Below are the code and all the weights of a small trained network. Each question names an input and a class and asks about switching units off, where a switched-off unit gives its printed mean instead of its output.

import numpy as np


def w(rows, s, z=0):
    codes = np.array(rows[::2]) - 128.0
    scale = np.full(codes.shape[1], s)
    scale[-1] = z or s
    return codes * scale


def norm(h):
    return h / np.sqrt((h * h).mean(-1, keepdims=True) + 1e-5)


def f(y):
    return np.maximum(y, 0)


def log_softmax(a):
    a = a - a.max(-1, keepdims=True)
    return a - np.log(np.exp(a).sum(-1, keepdims=True))


def net(x, mask):
    res = np.array(x, float).reshape(1, 5) / 4 @ E
    u = 0
    for l in range(3):
        y = f(norm(res) @ A[l][:, :-1].T + A[l][:, -1])
        res = res + np.where(mask[u : u + 8], y, B[l][:, -1]) @ B[l][:, :-1]
        u += 8
    return log_softmax(norm(res)[-1] @ U[:, :-1].T + U[:, -1])


A, B = {}, {}
E = w([
[122,254,101,185],'x0',
[128,129,126,125],'x1',
[63,121,133,181],'x2',
[180,57,11,168],'x3',
[130,128,131,132],'x4',
],0.0061)
A[0] = w([
[155,134,82,179,144],'L0N0',
[202,152,124,68,162],'L0N1',
[12,95,118,201,31],'L0N2',
[166,133,119,189,178],'L0N3',
[122,181,79,97,55],'L0N4',
[65,168,63,172,73],'L0N5',
[164,203,114,154,6],'L0N6',
[71,176,252,104,116],'L0N7',
],0.011,0.0021)
B[0] = w([
[105,218,96,99,192],'L0N0',
[176,140,165,255,187],'L0N1',
[221,142,147,193,190],'L0N2',
[88,178,95,130,177],'L0N3',
[105,26,177,152,159],'L0N4',
[134,103,155,104,186],'L0N5',
[24,109,141,136,182],'L0N6',
[160,171,107,88,254],'L0N7',
],0.01,0.0073)
A[1] = w([
[139,106,143,183,184],'L1N0',
[200,216,60,59,102],'L1N1',
[60,247,77,70,249],'L1N2',
[93,161,94,163,174],'L1N3',
[183,35,128,101,158],'L1N4',
[154,124,1,181,68],'L1N5',
[214,141,162,213,70],'L1N6',
[101,111,14,100,90],'L1N7',
],0.0092,0.0017)
B[1] = w([
[113,128,162,93,167],'L1N0',
[148,69,182,97,212],'L1N1',
[194,26,151,69,255],'L1N2',
[85,84,218,103,185],'L1N3',
[2,215,134,119,179],'L1N4',
[198,153,111,55,213],'L1N5',
[141,55,162,171,212],'L1N6',
[142,150,155,23,167],'L1N7',
],0.0082,0.0075)
A[2] = w([
[144,76,240,60,105],'L2N0',
[130,17,236,69,109],'L2N1',
[120,154,103,162,86],'L2N2',
[142,189,213,108,26],'L2N3',
[107,121,182,113,195],'L2N4',
[159,1,161,62,111],'L2N5',
[212,14,163,197,99],'L2N6',
[254,99,102,125,251],'L2N7',
],0.0075,0.0031)
B[2] = w([
[120,81,3,176,237],'L2N0',
[73,127,50,128,244],'L2N1',
[90,217,79,126,128],'L2N2',
[114,236,71,130,154],'L2N3',
[120,51,71,105,180],'L2N4',
[104,174,124,174,220],'L2N5',
[53,9,156,211,189],'L2N6',
[192,161,238,113,213],'L2N7',
],0.0058,0.011)
U = w([
[183,167,155,69,138],'0',
[62,125,90,121,114],'1',
[131,113,155,131,184],'2',
[147,113,190,188,108],'3',
[124,94,155,117,147],'4',
[131,178,143,156,88],'5',
[136,254,144,180,8],'6',
[129,242,155,168,15],'7',
],0.02,0.016)

Each question gives the input, the list of numbers given to net, and the class t.
The units are the neurons (one row each of A and B). Each row of codes is followed by its name. A weight is (code - 128) times the scale printed after its matrix; where a second scale follows, it is the last column's (A, B and U).
mask holds one flag per neuron, layer by layer. A switched-off neuron (its flag False) gives its mean, the last column of its row in B, instead of its output. The means were averaged over made-up inputs and are rounded, as every weight is.
A unit's drop is (log p(t) with every unit on - log p(t) with that unit switched off) / (log p(t) with every unit on - log p(t) with every unit switched off).
The circuit of an input: a set's keep is (log p(t) with only the set's units on - log p(t) with every unit switched off) / (log p(t) with every unit on - log p(t) with every unit switched off). Starting from the 12 units with the biggest drops (on a tie, the unit counted first), units are removed one at a time, each time the one whose removal leaves the highest keep (on an exact tie, the one counted first), for as long as the keep stays at least 0.8.
units of the circuit, in order: the units of the circuit, biggest drop first
most important unit: the unit with the biggest drop
k most important neurons: the k neurons with the biggest drops, biggest first
top k neurons in layer l: the k neurons of layer l with the biggest drops, biggest first
drop of u: that unit's drop, to one decimal
input [-5,-6,-8,2,-6], class 3: units of the circuit, in order => L0N1; L1N2
input [-6,6,-5,2,3], class 1: units of the circuit, in order => L1N4; L1N2
input [-1,1,6,0,3], class 3: most important unit => L0N2
input [-7,-6,5,1,6], class 1: top 2 neurons in layer 2 => L2N7; L2N6
input [-6,-2,-1,5,5], class 1: top 2 neurons in layer 0 => L0N7; L0N0
input [8,2,1,-7,8], class 1: 3 most important neurons => L0N6; L1N5; L2N7
input [4,2,-7,-6,3], class 3: 2 most important neurons => L0N1; L0N0
input [2,6,-8,-6,-7], class 3: top 2 neurons in layer 0 => L0N1; L0N0
input [1,-4,1,-4,-2], class 0: 3 most important neurons => L0N7; L1N6; L0N1
input [1,0,-5,6,-3], class 0: top 2 neurons in layer 0 => L0N0; L0N2
input [-3,-3,4,-7,2], class 0: top 3 neurons in layer 0 => L0N7; L0N1; L0N6
input [-2,0,-8,5,3], class 3: top 2 neurons in layer 0 => L0N1; L0N7
input [4,-6,7,-8,2], class 0: units of the circuit, in order => L0N7; L1N2
input [-3,1,-1,5,-2], class 0: most important unit => L1N5
input [-4,0,-2,-5,5], class 0: 2 most important neurons => L0N7; L1N6
input [-2,-1,-7,-5,-3], class 3: top 2 neurons in layer 0 => L0N1; L0N0
input [7,-3,1,7,-6], class 0: top 4 neurons in layer 1 => L1N5; L1N7; L1N6; L1N4
input [-4,3,6,-6,1], class 0: 4 most important neurons => L0N7; L0N1; L0N4; L1N3
input [8,-6,-7,-4,3], class 1: 3 most important neurons => L0N6; L0N2; L2N7
input [8,2,-6,-4,-4], class 1: top 2 neurons in layer 0 => L0N6; L0N2
input [-1,2,8,-1,-7], class 3: units of the circuit, in order => L0N2
input [0,-1,-8,4,-8], class 3: top 2 neurons in layer 0 => L0N1; L0N7
input [5,5,0,2,-2], class 1: top 2 neurons in layer 0 => L0N6; L0N7
input [-1,6,-2,8,5], class 0: drop of L1N5 => 0.1
input [2,1,-7,-5,0], class 3: drop of L0N1 => 1.0
input [1,0,-5,-3,-2], class 3: drop of L0N1 => 0.7
input [-6,-4,0,-3,-4], class 1: most important unit => L0N0
input [-6,6,-1,4,-3], class 1: drop of L0N0 => 0.2
